Each row has a class, written after it.
[362 -155 238 -120 -164 43 135 63 45 -40 -247 -116 -176 -87 -58 -420 -2 -89 90 168 -262 -134 -251 89 -212 172 -36 -65 -15 140 -50 106 296 -271 -71 61 169 85 13 -355 111 117]
mot
[-200 56 -225 306 30 -10 -23 -56 36 -1 150 22 25 -23 73 269 -26 -191 -24 -236 281 79 115 159 -30 -106 -160 78 250 91 -121 -39 -79 141 219 -64 76 -35 -41 112 -74 -139]
mesiz
[319 -322 222 78 -126 -28 171 62 148 134 276 285 130 166 -128 -419 -376 -129 24 -98 151 128 -548 92 -173 12 90 -247 113 271 10 -198 44 48 219 52 135 106 -58 -120 165 139]
rab
[-126 -125 -18 -231 -4 -78 -99 65 -177 24 434 205 464 209 75 324 -71 291 -53 163 -70 640 98 -103 370 -265 499 -219 -512 -520 230 -176 -238 146 -111 -302 -631 190 36 139 97 -241]
mot
[416 -284 309 222 -238 49 279 -48 147 -73 189 88 -158 -143 -80 -403 -354 -429 114 -162 -6 -281 -590 325 -491 52 -100 -106 389 351 -89 -116 462 -244 244 238 471 115 15 -268 283 204]
bikur
[128 -103 346 87 -339 -104 -5 8 115 316 -403 411 -264 244 -98 -899 -197 -111 -1 3 44 135 -290 104 -77 397 -39 -235 -116 288 -150 -160 -186 -194 -4 -206 148 150 -107 -264 197 -117]
rab
[372 -309 98 98 6 147 297 -178 132 -321 162 -288 -88 -426 -15 89 -131 -306 92 -63 -151 -379 -230 315 -503 -20 -149 45 580 267 -72 113 665 -164 276 320 378 36 100 -44 129 300]
rab
[102 -245 206 158 -371 -34 81 -160 26 -26 -178 50 -195 16 107 -452 -198 -357 -6 -91 -24 70 -47 370 -317 272 -50 -145 136 282 -177 -94 255 -308 132 -106 267 308 29 -213 319 -253]
Mufuf
[194 -258 -79 -181 238 66 156 35 12 -258 735 -81 366 -256 -3 431 -101 97 29 -11 -96 79 -236 -72 -66 -383 224 -42 137 -133 193 1 237 263 190 281 -172 49 107 220 -3 221]
bikur
[-223 253 10 -37 -27 -102 -203 40 -100 132 6 280 47 212 35 23 -20 106 -28 45 85 231 72 -121 292 10 94 -51 -372 -233 61 -111 -455 89 -83 -258 -219 50 -14 75 -10 -244]
Nafed
[27 -2 137 219 -187 -5 27 -181 7 4 85 216 -59 24 -9 -145 -223 -258 29 -121 77 -45 -139 232 -146 59 -15 -104 82 191 -27 -195 -13 -90 190 -102 154 143 -19 -33 156 -114]
rab
[-92 -72 175 81 -260 -64 -29 -137 -88 6 131 263 20 107 86 -109 -259 -185 -10 -57 10 230 9 156 14 30 152 -153 -180 -30 -15 -234 -138 -116 86 -245 -99 235 29 -43 234 -299]
Teb
[3 -5 -45 -264 61 -36 -112 203 -80 -41 -14 -108 165 29 -14 15 192 284 -55 217 -157 235 -49 -222 237 -9 147 -17 -364 -263 65 204 -59 97 -171 -105 -235 38 21 -62 -11 -5]
Mufuf
[-72 -93 25 -88 29 -27 -1 -16 -121 -15 662 296 397 156 11 276 -257 62 14 -59 122 368 -128 -34 170 -339 362 -198 -280 -207 240 -312 -241 206 138 -112 -336 167 88 152 70 -131]
lovuz
[-272 -3 -69 47 -74 -76 -117 -42 -94 8 161 137 201 134 124 134 -76 7 -61 -83 101 406 186 44 162 -69 116 -127 -221 -146 -7 -97 -251 93 60 -283 -277 154 -48 69 46 -334]
Teb
[557 -457 299 -121 32 27 249 144 184 228 302 169 159 236 -242 -515 -375 5 43 30 113 12 -709 -60 -185 -81 202 -244 52 258 121 -170 156 40 18 278 154 -66 2 -131 125 404]
Lito
[-38 -16 82 -133 136 -137 -47 273 79 386 251 465 251 481 -92 -202 -161 391 -62 -50 280 387 -115 -395 419 -61 202 -128 -219 -71 157 -355 -521 375 -66 -63 -327 -143 -1 170 -112 75]
Buzi
[-16 113 63 43 30 -70 -106 59 54 319 -168 242 -47 314 -64 -319 -43 94 -22 -7 206 106 -9 -141 152 120 11 -55 -152 164 -9 -117 -318 85 -90 -77 -24 -125 -30 55 -73 -23]
Lito
[363 -451 159 -46 -131 57 216 47 -1 -220 407 -57 185 -45 -45 -19 -229 -108 53 141 -123 38 -460 48 -189 -94 195 -142 51 28 59 -21 435 -129 60 131 121 150 96 -100 246 128]
Mufuf
[103 130 -1 167 115 124 127 60 127 -95 -120 -160 -223 -158 -31 -33 69 -171 74 -85 106 -372 -135 71 -256 13 -326 145 366 280 -117 120 177 -23 148 275 375 -171 -3 -151 -157 248]
lovuz
[-370 215 -94 113 32 -72 -169 -59 -115 45 343 278 223 203 93 360 -133 -2 -43 -140 221 340 179 -13 270 -205 153 -82 -225 -218 80 -226 -444 214 85 -236 -307 62 -4 206 -12 -277]
Teb
[-237 168 -99 -200 -10 -97 -221 -4 -191 8 -40 61 160 211 136 151 125 200 -60 116 -1 346 325 -126 323 -57 229 -96 -504 -236 119 -73 -346 95 -135 -254 -371 75 8 86 -48 -312]
Buzi
[55 17 -27 167 56 16 63 144 164 43 -263 -99 -211 -102 -76 -183 113 -80 13 -49 97 -151 -175 44 -134 110 -300 123 284 146 -217 208 84 -24 46 96 281 -169 -66 -159 -103 167]
mesiz
[-263 293 -26 80 -73 -84 -201 -27 -103 89 -151 180 -55 138 52 8 86 19 -55 -28 87 134 171 -45 244 31 1 -2 -281 -171 -15 -86 -360 67 -55 -264 -142 -22 -43 54 -62 -231]
Buzi
[266 -188 237 -158 -67 -50 41 262 114 181 -131 192 -34 125 -144 -647 -51 135 12 81 -55 109 -426 -138 20 155 27 -133 -142 90 -34 32 -49 -50 -85 27 38 25 -66 -255 62 127]
bikur
[87 -111 38 -134 59 -70 0 220 27 224 351 275 338 294 -111 -143 -144 215 -30 39 146 435 -322 -227 270 -179 243 -179 -276 -125 131 -152 -264 270 -6 -97 -325 37 -44 -29 -17 56]
mot
[42 6 157 -6 -110 -18 37 -34 10 31 -209 16 -121 -6 -46 -181 16 -12 50 10 -95 1 38 117 -64 151 -14 -20 16 95 -56 -24 191 -207 -113 -51 33 22 115 -119 96 18]
mot
[-217 167 -133 -179 238 -27 -107 85 -50 -7 355 74 314 65 -50 378 99 336 -24 -10 88 205 54 -230 302 -255 187 8 -196 -170 163 -38 -117 251 -110 38 -322 -92 109 217 -106 104]
bikur
[-143 120 -202 337 -34 49 -3 -170 -53 -298 3 -288 -68 -206 212 476 53 -340 47 -98 157 -187 223 280 -187 -28 -283 178 328 119 -140 89 278 -90 194 0 272 0 60 100 1 -204]
Nafed
[-204 351 119 40 -62 -93 -164 68 80 313 -491 276 -248 231 -92 -369 111 144 -8 -27 107 19 85 -119 204 280 -158 21 -156 56 -132 -54 -323 -102 -206 -169 4 -149 -34 -71 -102 -39]
Nafed
[-100 41 -62 -185 27 -9 -81 12 -126 -59 180 30 231 96 107 221 15 158 -22 104 -27 250 129 -92 208 -139 215 -118 -318 -161 139 -48 -174 92 -21 -113 -288 109 17 58 -27 -128]
Pozin
[98 -50 183 267 -260 14 19 -114 79 96 -492 30 -415 99 19 -543 -56 -316 12 -17 40 -185 19 226 -239 394 -210 9 171 456 -219 -55 151 -333 -17 -30 425 25 24 -185 159 -125]
Mufuf
[220 -234 195 -169 -123 9 145 -70 12 -145 106 -76 72 -93 -12 -71 -133 -39 65 45 -149 -27 -165 159 -172 41 105 -94 26 34 47 -43 417 -252 -32 63 54 126 180 -123 217 89]
Nafed
[-126 127 13 114 -51 -43 -64 -93 44 99 -80 183 -122 50 61 -68 -51 -100 -7 -110 95 59 141 52 -4 113 -133 -19 45 49 -96 -96 -220 8 103 -106 10 21 -10 123 -32 -156]
Nafed
[146 -91 167 55 -176 -28 42 26 82 38 -267 26 -163 -6 14 -418 -67 -175 32 -12 -8 -43 -175 164 -184 227 -160 -65 76 125 -145 52 108 -209 38 -43 211 82 -45 -224 95 -62]
Nafed
[-50 156 -75 -105 162 -27 -103 111 15 155 -120 -30 72 198 -36 -3 96 187 -24 107 117 45 17 -202 217 3 19 47 -196 -37 52 40 -192 100 -171 -25 -82 -174 9 31 -114 54]
Nafed
[-97 181 11 358 -141 8 -4 -110 65 1 -203 21 -282 -40 111 -166 -29 -344 42 -184 161 -198 71 249 -240 187 -282 35 253 349 -216 -58 42 -135 165 35 364 28 -51 -93 15 -146]
bikur
[348 -239 199 -188 8 30 126 124 73 5 -42 28 -76 -119 -121 -282 -3 129 76 164 -291 30 -214 -70 -68 65 46 -63 -5 -18 46 57 141 -70 -47 66 -73 5 61 -114 35 180]
mot
[32 69 -109 57 236 43 74 136 90 -31 456 50 214 32 -23 221 -92 26 17 -99 245 -9 -256 -127 -8 -260 16 -11 153 100 61 -57 -47 291 176 264 61 -89 -24 90 -142 207]
bikur
[-238 14 -111 -64 -82 -107 -147 -88 -167 -54 228 85 266 110 204 268 -67 1 -49 -18 78 408 240 65 179 -73 198 -112 -299 -215 57 -98 -189 86 53 -306 -294 238 25 144 71 -426]
Nafed
[-67 127 -13 115 80 54 -4 -18 63 -36 -181 -8 -214 -159 -8 -18 145 -45 22 -97 3 -174 112 8 -54 83 -252 121 203 101 -118 70 -57 15 99 34 93 -122 38 38 -153 45]
lovuz
[-53 -175 -312 109 124 81 67 -142 -181 -378 759 -317 515 -166 140 877 -48 -122 14 -32 117 200 114 110 47 -445 162 38 45 -141 114 -25 314 188 201 -32 -163 105 143 288 6 -134]
mot
[0 -50 41 -79 -18 17 -19 -50 -15 -61 -222 -178 -75 -31 52 -55 72 -6 6 101 -73 0 162 79 -28 89 -20 41 -47 99 -36 85 152 -139 -106 -7 17 -30 78 -72 55 -33]
Teb
[-91 3 -91 96 30 -31 -61 -94 -61 13 48 -19 88 127 89 133 -22 -42 -44 -75 198 120 179 53 83 -69 66 -7 -33 79 27 -132 -38 88 15 -71 -31 -53 41 142 -24 -153]
Buzi
[80 -191 88 -162 20 -30 59 13 -14 -23 403 135 263 54 -66 22 -138 148 21 -19 9 204 -176 -53 61 -142 275 -144 -93 15 129 -158 141 45 -43 72 -167 77 142 70 116 79]
bikur
[-6 38 -117 99 93 62 -18 -17 -19 -82 -107 -209 -13 -57 74 189 101 -16 -5 41 98 -93 142 44 8 -37 -74 95 108 124 -2 84 118 30 1 55 86 -127 60 55 -71 29]
Pozin
[95 -167 116 -88 -141 -84 2 83 -33 18 -101 55 26 61 27 -285 -37 6 -14 40 -50 215 -113 50 -12 80 76 -132 -159 -60 -9 6 44 -51 -38 -110 -66 82 -21 -116 97 -97]
Buzi
[-176 214 119 -96 38 -91 -144 161 26 344 -123 429 42 354 -133 -277 4 340 -40 19 144 276 -43 -285 389 53 121 -127 -332 -56 45 -159 -454 95 -208 -148 -290 -124 -15 34 -109 55]
Pozin
[-67 319 112 287 -175 -34 -97 -81 106 227 -628 118 -501 87 23 -497 48 -246 15 -107 155 -199 120 161 -160 365 -351 46 123 347 -276 4 -189 -167 38 -38 356 -67 -90 -150 -53 -101]
Lito
[196 -36 171 164 -28 43 140 55 144 35 87 110 -105 0 -116 -185 -206 -193 48 -106 104 -166 -361 84 -186 -24 -133 1 242 211 -54 -56 100 -31 131 178 260 -92 -46 -171 54 240]
Teb
[-216 208 28 35 -115 -78 -180 -86 -58 61 -489 90 -293 -19 107 -194 182 -5 -44 5 -87 72 387 37 93 242 -127 26 -131 -64 -124 7 -243 -89 -70 -223 -94 -10 4 56 -29 -282]
Buzi
[-48 97 -5 191 43 -5 -40 -34 73 150 -197 71 -78 143 -36 -179 -24 -58 -19 -51 219 -83 2 40 -1 139 -94 17 92 276 -75 -56 -95 23 18 -30 168 -120 -39 23 -48 7]
rab
[-313 366 -151 225 206 5 -94 27 71 72 -38 23 -47 0 -30 181 157 51 -19 -187 265 -83 115 -56 84 -53 -197 135 176 125 -96 1 -92 162 1 103 75 -240 -5 137 -201 96]
bikur
[-62 116 -193 173 100 100 18 -114 -79 -305 251 -293 111 -265 118 622 51 -181 38 -127 45 -200 60 189 -92 -283 -106 117 228 -66 55 78 208 79 208 97 62 -30 65 83 -48 65]
Pozin
[-375 276 -51 -291 67 -99 -264 122 -144 121 -240 77 149 202 -38 53 268 441 -69 148 -120 315 250 -307 461 8 166 20 -553 -368 114 70 -342 68 -364 -293 -421 -48 39 68 -92 -83]
Zisi
[-27 -57 -262 -265 164 55 -68 35 -253 -487 281 -520 416 -311 138 761 283 172 1 291 -279 75 165 -107 152 -249 222 109 -252 -459 169 341 349 62 -118 -40 -273 41 180 142 -26 -33]
Lito
[350 -186 14 -195 155 76 169 240 85 -180 6 -381 67 -269 -111 -37 98 60 53 86 -177 -184 -393 -62 -164 -79 -127 135 164 -3 17 358 451 6 -19 286 219 -106 22 -181 -38 437]
Zisi
[99 9 106 -34 17 -16 6 108 24 58 257 216 74 52 -97 -107 -122 32 24 12 40 39 -325 -89 45 -101 107 -62 -111 -1 83 -87 -104 110 33 74 -16 19 11 -40 39 112]
bikur
[-373 204 -207 -246 25 -142 -324 22 -228 14 -71 44 224 171 150 205 255 312 -125 124 12 480 447 -214 487 -47 199 -27 -586 -385 89 47 -454 218 -178 -380 -535 92 28 186 -96 -390]
Buzi
[-57 278 11 -100 79 -57 -143 164 -27 109 8 156 60 132 -44 20 38 173 -15 100 47 74 -97 -234 271 -22 42 28 -291 -235 70 19 -335 130 -92 -99 -123 -76 -22 -13 -91 20]
Nafed
[108 -33 37 25 114 -33 12 100 79 190 -33 72 20 203 -81 -203 -43 93 -15 -17 191 40 -162 -111 86 -13 27 -29 -22 163 31 -83 -76 125 -66 74 43 -200 -39 9 -94 131]
Buzi
[-210 126 -311 47 153 38 -89 -37 -98 -307 134 -396 167 -292 150 549 265 -41 -16 -50 17 -18 215 93 3 -187 -88 151 87 -127 -46 266 210 138 86 30 -35 -2 46 107 -108 -83]
bikur
[490 -351 89 -34 94 84 257 182 97 -141 546 -38 251 -67 -145 75 -236 -3 66 109 27 -55 -610 -124 -159 -248 111 -55 192 24 113 37 342 120 128 331 140 -68 42 -16 54 413]
Lito
[156 -299 131 117 -85 7 234 -67 106 -16 449 243 93 41 -79 14 -349 -171 51 -187 139 45 -258 183 -234 -114 106 -110 323 230 -1 -256 253 -55 170 147 136 44 103 47 143 138]
mesiz
[-159 238 -36 -66 117 -38 -118 69 -14 94 -8 103 91 121 -70 135 117 239 -31 3 87 137 118 -169 220 -69 61 27 -136 -144 46 -10 -166 138 -116 -29 -195 -137 65 107 -116 90]
Lito
[-36 37 32 352 -228 -2 83 -195 60 -94 -212 -92 -256 -117 169 -105 -115 -512 22 -230 152 -196 64 433 -391 215 -331 59 418 303 -275 13 301 -246 220 0 452 104 -34 -100 118 -185]
Nafed
[-39 139 39 -378 77 -116 -200 178 -146 151 249 248 327 251 -65 34 3 421 -68 243 -77 405 -110 -394 489 -154 427 -125 -677 -500 270 -59 -477 252 -219 -195 -512 70 34 47 28 -12]
Lito
[273 -242 301 -62 -149 63 219 -29 79 -107 -71 16 -126 -95 -107 -372 -100 -80 81 18 -136 -158 -213 134 -262 146 -29 -47 181 249 -47 -40 439 -320 -6 130 233 52 154 -243 156 184]
lovuz
[-113 180 70 207 -149 -75 -99 50 90 216 -379 217 -291 119 13 -494 24 -129 -17 -107 172 21 -38 60 -27 254 -235 -14 21 264 -216 -18 -224 -45 44 -87 178 12 -113 -150 4 -146]
bikur
[-96 170 -69 99 234 93 71 80 94 -160 -92 -271 -65 -176 -55 307 166 23 39 -76 47 -284 53 32 -116 -56 -265 215 358 84 -100 225 284 -14 -35 257 171 -296 76 6 -158 313]
Teb
[287 -318 67 -296 31 3 84 -10 -92 -124 292 -180 288 17 26 85 -95 90 19 165 -115 155 -109 24 -33 -125 335 -107 -190 -16 188 0 294 -14 -72 77 -121 109 176 21 160 54]
Lito
[-60 141 -200 68 161 52 3 -22 -44 -148 227 -225 166 -96 87 444 71 -47 11 -21 79 -10 88 30 14 -201 -13 72 61 -39 38 65 64 154 100 52 -22 -18 29 69 -109 6]
mot
[-1 156 7 135 -104 36 -29 -59 -71 -133 -160 -156 -140 -184 37 72 119 -202 60 24 -103 -157 75 166 -80 56 -166 113 30 -19 -99 116 143 -145 31 -87 125 24 42 -102 8 -80]
mot
[109 36 253 81 -136 -19 4 46 147 255 -483 288 -410 74 -68 -616 -31 -26 20 -33 -50 -81 -89 14 -71 316 -213 -83 76 252 -128 -58 -205 -147 -9 -16 132 -68 -83 -133 5 57]
Pozin
[-436 399 -11 110 -148 -144 -315 -90 -79 314 -500 255 -235 204 81 -297 117 -7 -48 -58 92 162 261 -48 290 260 -115 -1 -434 -5 -101 -98 -588 6 -113 -439 -56 33 -145 49 -87 -382]
Zisi
[55 6 -33 398 -3 58 92 -125 127 -15 -224 -146 -244 -53 48 -72 -46 -343 18 -225 277 -308 33 267 -276 81 -328 130 502 434 -174 -41 274 -85 166 153 454 -187 -1 -20 -39 55]
Buzi
[94 38 174 -351 -19 -52 -127 128 -41 99 -379 59 -148 11 -66 -350 211 308 -15 263 -345 93 36 -210 173 214 84 -53 -396 -222 29 162 -208 -76 -268 -118 -235 -11 28 -75 -4 16]
Lito
[-167 79 -127 -181 234 -31 -150 124 -66 64 133 -6 283 176 -3 269 94 334 -46 102 53 283 130 -241 353 -169 212 -14 -336 -179 175 11 -267 245 -172 -95 -352 -138 13 137 -134 -18]
Teb
[-292 339 -278 73 205 -11 -188 123 -29 -23 -78 -155 107 18 71 384 256 126 -45 -23 159 78 186 -119 233 -116 -164 148 -63 -233 -34 192 -223 225 -4 -114 -124 -156 -69 72 -244 -74]
Nafed
[-206 140 -140 -312 240 -39 -148 214 -86 23 207 97 313 106 -130 342 238 514 -43 178 -62 285 76 -396 454 -212 248 20 -416 -438 153 80 -319 221 -267 -115 -486 -150 71 170 -207 96]
mesiz
[-21 -128 -301 -6 214 54 70 -38 -79 -379 692 -315 495 -206 169 829 -59 -65 5 -88 124 148 13 107 -45 -442 103 26 178 -206 139 65 289 257 262 108 -131 77 103 221 -25 -19]
Nafed
[-63 148 46 -3 -23 5 -94 -11 29 3 -569 -160 -366 -228 23 -177 254 -2 16 29 -220 -188 187 34 -39 251 -294 172 29 -4 -149 235 -10 -140 -92 -67 132 -73 15 -31 -63 9]
Zisi
[450 -422 233 -438 -80 30 186 112 15 -95 151 -33 85 -35 -98 -320 -108 88 58 255 -305 56 -343 -29 -124 15 248 -156 -186 -4 96 47 256 -195 -95 123 -14 143 102 -237 166 178]
mesiz
[218 -32 234 -214 -89 -71 -45 241 67 228 -362 121 -104 158 -133 -632 61 173 -15 176 -87 136 -298 -155 68 208 11 -105 -293 -15 -55 144 -131 -62 -176 -51 -46 -10 -45 -256 25 118]
Lito
[4 -63 103 11 -164 -79 -20 81 53 212 -111 262 -88 192 -43 -402 -79 -27 -15 -5 82 210 -110 2 58 129 -6 -92 -133 35 -113 -85 -230 -54 -7 -170 -25 61 -46 -119 58 -110]
mesiz
[44 -169 -103 -136 212 26 69 150 -36 -116 757 56 543 120 -39 467 -164 222 -23 97 159 319 -282 -283 272 -437 310 -68 -168 -200 212 -78 -27 310 38 62 -300 -50 43 197 -33 149]
Teb
[-59 44 43 109 -87 -60 -92 -72 -10 110 -423 -10 -188 94 59 -255 68 -69 -9 -31 80 9 190 105 1 190 -94 7 -41 149 -95 -32 -33 -133 -89 -124 92 -67 -6 -26 -4 -168]
Buzi
[449 -221 245 -52 -67 96 234 125 142 -79 -179 -124 -193 -151 -86 -404 -73 -126 97 82 -141 -317 -477 82 -320 120 -133 -48 240 287 -70 145 394 -223 34 296 357 -37 -23 -337 38 355]
Pozin
[-114 -89 -6 -251 38 -57 -41 32 -83 25 314 165 297 153 -55 182 -22 268 -37 67 -13 372 40 -112 246 -165 337 -130 -336 -206 146 -144 -119 67 -140 -130 -377 52 140 108 53 -34]
mesiz
[-162 368 -80 -22 12 26 -178 -6 -108 -122 -349 -176 -126 -164 15 126 294 41 -10 149 -147 -175 126 -31 127 92 -112 143 -200 -195 -33 235 -94 -47 -110 -152 1 -47 11 -60 -60 -38]
rab
